Below is a small trained network, with its code and all its weights. Each question gives an input and a class and asks what happens when units are switched off, that is, made to give their printed mean instead of their output.

import numpy as np


def w(rows, s, z=0):
    codes = np.array(rows[::2]) - 128.0
    scale = np.full(codes.shape[1], s)
    scale[-1] = z or s
    return codes * scale


def norm(h):
    return h / np.sqrt((h * h).mean(-1, keepdims=True) + 1e-5)


def f(y):
    return np.maximum(y, 0)


def log_softmax(a):
    a = a - a.max(-1, keepdims=True)
    return a - np.log(np.exp(a).sum(-1, keepdims=True))


def net(x, mask):
    res = np.array(x, float).reshape(1, 6) / 4 @ E
    u = 0
    for l in range(4):
        y = f(norm(res) @ A[l][:, :-1].T + A[l][:, -1])
        res = res + np.where(mask[u : u + 7], y, B[l][:, -1]) @ B[l][:, :-1]
        u += 7
    return log_softmax(norm(res)[-1] @ U[:, :-1].T + U[:, -1])


A, B = {}, {}
E = w([
[126,124,124,140,131,126,138,118,127,140],'x0',
[234,94,150,71,191,130,196,57,113,28],'x1',
[48,118,215,105,113,205,105,2,110,122],'x2',
[190,217,86,188,210,201,134,151,94,85],'x3',
[162,55,99,45,40,195,215,175,103,126],'x4',
[136,122,125,125,130,168,131,123,229,139],'x5',
],0.0082)
A[0] = w([
[131,130,110,131,128,182,139,128,208,138,1],'0.n0',
[79,141,97,147,104,179,117,162,109,146,28],'0.n1',
[111,141,123,128,115,118,131,136,4,128,23],'0.n2',
[98,146,145,115,117,202,121,112,105,123,2],'0.n3',
[145,174,103,142,140,215,127,142,93,126,4],'0.n4',
[135,104,109,110,102,198,151,159,97,142,9],'0.n5',
[129,133,128,125,124,171,128,130,190,127,17],'0.n6',
],0.025,0.0091)
B[0] = w([
[164,104,170,90,146,165,63,176,206,102,192],'0.n0',
[150,208,189,118,74,144,177,149,113,230,232],'0.n1',
[162,83,170,88,149,179,50,171,242,87,248],'0.n2',
[136,70,59,186,103,167,81,110,73,138,211],'0.n3',
[81,52,134,155,227,61,249,118,148,141,255],'0.n4',
[127,209,105,153,73,80,126,78,143,24,245],'0.n5',
[150,100,146,92,137,147,63,163,180,90,172],'0.n6',
],0.019,0.007)
A[1] = w([
[178,49,28,135,104,138,107,178,63,163,9],'1.n0',
[191,134,108,88,137,167,175,106,75,93,81],'1.n1',
[94,70,154,102,103,235,159,65,96,129,12],'1.n2',
[198,115,39,108,111,115,179,255,122,126,67],'1.n3',
[141,87,90,55,140,148,106,154,113,132,17],'1.n4',
[80,23,122,30,26,66,153,120,139,152,1],'1.n5',
[216,85,134,62,158,164,175,85,104,94,79],'1.n6',
],0.02,0.0036)
B[1] = w([
[161,155,54,107,140,97,134,148,71,126,157],'1.n0',
[102,183,184,158,89,114,146,168,128,176,172],'1.n1',
[159,72,13,137,99,88,74,146,110,147,205],'1.n2',
[98,9,66,136,76,162,55,51,85,140,238],'1.n3',
[155,144,146,119,159,176,128,162,80,109,165],'1.n4',
[134,102,144,148,215,127,244,137,165,98,248],'1.n5',
[102,176,199,130,61,127,107,172,137,225,255],'1.n6',
],0.015,0.01)
A[2] = w([
[161,215,97,66,191,138,141,144,35,73,70],'2.n0',
[171,229,88,71,131,120,114,85,112,59,89],'2.n1',
[110,231,102,142,250,120,47,88,117,118,172],'2.n2',
[128,121,40,62,112,174,122,49,73,155,5],'2.n3',
[121,215,104,161,136,142,152,83,172,91,67],'2.n4',
[145,131,84,107,208,173,223,150,101,118,38],'2.n5',
[92,173,85,53,163,157,132,105,123,127,38],'2.n6',
],0.019,0.0026)
B[2] = w([
[110,147,217,130,155,173,124,122,73,86,134],'2.n0',
[92,131,186,169,176,72,122,135,53,80,172],'2.n1',
[146,129,118,95,21,99,181,98,148,9,239],'2.n2',
[86,153,120,201,176,123,78,169,11,86,234],'2.n3',
[98,128,108,88,144,111,89,89,60,118,202],'2.n4',
[122,155,155,168,179,27,144,125,108,130,253],'2.n5',
[79,119,144,86,104,157,128,129,119,128,128],'2.n6',
],0.014,0.0057)
A[3] = w([
[121,187,16,62,185,158,143,64,176,143,32],'3.n0',
[175,216,5,45,130,158,140,117,101,157,41],'3.n1',
[133,185,58,69,174,170,134,112,138,145,61],'3.n2',
[180,226,50,36,169,190,184,102,115,159,5],'3.n3',
[185,141,110,43,212,189,59,118,206,112,64],'3.n4',
[124,192,17,51,181,173,134,64,139,154,50],'3.n5',
[176,199,125,48,114,202,181,103,78,232,30],'3.n6',
],0.021,0.0029)
B[3] = w([
[42,54,197,113,112,68,62,178,81,99,128],'3.n0',
[201,158,196,230,236,137,125,151,208,143,138],'3.n1',
[86,163,159,165,12,98,99,133,125,106,128],'3.n2',
[177,193,42,155,219,162,125,122,57,47,132],'3.n3',
[125,90,204,94,186,185,49,202,53,41,255],'3.n4',
[97,104,189,212,172,135,105,55,121,161,128],'3.n5',
[122,212,192,151,147,92,100,202,6,186,174],'3.n6',
],0.011,0.0094)
U = w([
[167,85,178,68,149,180,56,188,221,96,111],'0',
[94,83,132,149,215,77,246,112,143,147,117],'1',
[120,70,21,170,89,156,76,102,63,155,123],'2',
[118,227,169,125,66,132,148,172,116,242,108],'3',
[118,209,111,130,58,89,147,68,146,24,113],'4',
[115,140,139,135,157,116,123,151,97,119,255],'5',
[163,200,102,71,181,159,149,104,78,136,72],'6',
[172,254,9,16,203,212,157,38,148,175,25],'7',
],0.0099,0.0098)

Each question gives the input, the list of numbers given to net, and the class t.
The units are the neurons (one row each of A and B). Each row of codes is followed by its name. A weight is (code - 128) times the scale printed after its matrix; where a second scale follows, it is the last column's (A, B and U).
mask holds one flag per neuron, layer by layer. A switched-off neuron (its flag False) gives its mean, the last column of its row in B, instead of its output. The means were averaged over made-up inputs and are rounded, as every weight is.
A unit's drop is (log p(t) with every unit on - log p(t) with that unit switched off) / (log p(t) with every unit on - log p(t) with every unit switched off).
The circuit of an input: a set's keep is (log p(t) with only the set's units on - log p(t) with every unit switched off) / (log p(t) with every unit on - log p(t) with every unit switched off). Starting from the 12 units with the biggest drops (on a tie, the unit counted first), units are removed one at a time, each time the one whose removal leaves the highest keep (on an exact tie, the one counted first), for as long as the keep stays at least 0.8.
circuit, biggest first: the units of the circuit, biggest drop first
top k neurons: the k neurons with the biggest drops, biggest first
top k neurons in layer l: the k neurons of layer l with the biggest drops, biggest first
input [-3,-1,6,-5,0,1], class 2: circuit, biggest first -> [1.n2]
input [3,0,7,-1,-7,-1], class 2: top 3 neurons -> [0.n5 1.n2 0.n3]
input [0,-6,0,8,-5,-3], class 1: top 2 neurons -> [0.n4 1.n6]
input [-1,6,7,7,0,-3], class 1: top 2 neurons -> [0.n4 1.n3]
input [-2,0,-1,2,-4,3], class 4: top 2 neurons -> [2.n2 0.n2]
input [-5,2,6,5,-7,-7], class 0: top 2 neurons -> [0.n2 0.n5]
input [-3,1,-6,-2,-7,1], class 4: top 2 neurons in layer 0 -> [0.n1 0.n3]
input [-5,-7,3,3,-2,6], class 3: top 2 neurons -> [0.n1 0.n2]
input [8,-5,-8,-1,7,-7], class 2: top 3 neurons -> [1.n3 0.n0 1.n6]
input [-7,-6,4,3,8,6], class 4: top 2 neurons -> [0.n5 0.n2]
input [7,-4,3,-6,-6,7], class 0: top 2 neurons -> [0.n4 0.n5]
input [-7,1,7,0,7,3], class 2: top 2 neurons -> [0.n3 1.n2]
input [-5,4,-2,5,-8,7], class 4: top 3 neurons -> [2.n2 0.n2 1.n5]
input [-1,3,-4,7,2,-7], class 0: top neuron in layer 1 -> [1.n5]
input [6,-7,-2,2,7,-5], class 3: top 2 neurons -> [0.n1 2.n2]
input [7,3,-4,-8,-7,-6], class 1: top 2 neurons in layer 0 -> [0.n5 0.n3]
input [-2,3,4,-3,-4,1], class 2: circuit, biggest first -> [0.n5 0.n2 1.n2]
input [-1,-8,2,-6,-6,-4], class 3: top 3 neurons in layer 0 -> [0.n4 0.n1 0.n5]
input [4,4,0,0,-6,-5], class 4: circuit, biggest first -> [2.n2 1.n3]
input [-1,-1,0,2,-6,-8], class 0: top neuron in layer 0 -> [0.n2]
input [-3,-6,0,-1,6,-6], class 0: top 3 neurons in layer 1 -> [1.n6 1.n1 1.n0]
input [-2,-8,-3,0,5,-8], class 0: top 2 neurons in layer 1 -> [1.n6 1.n1]
input [4,7,-7,-3,8,2], class 4: top 2 neurons in layer 1 -> [1.n3 1.n1]
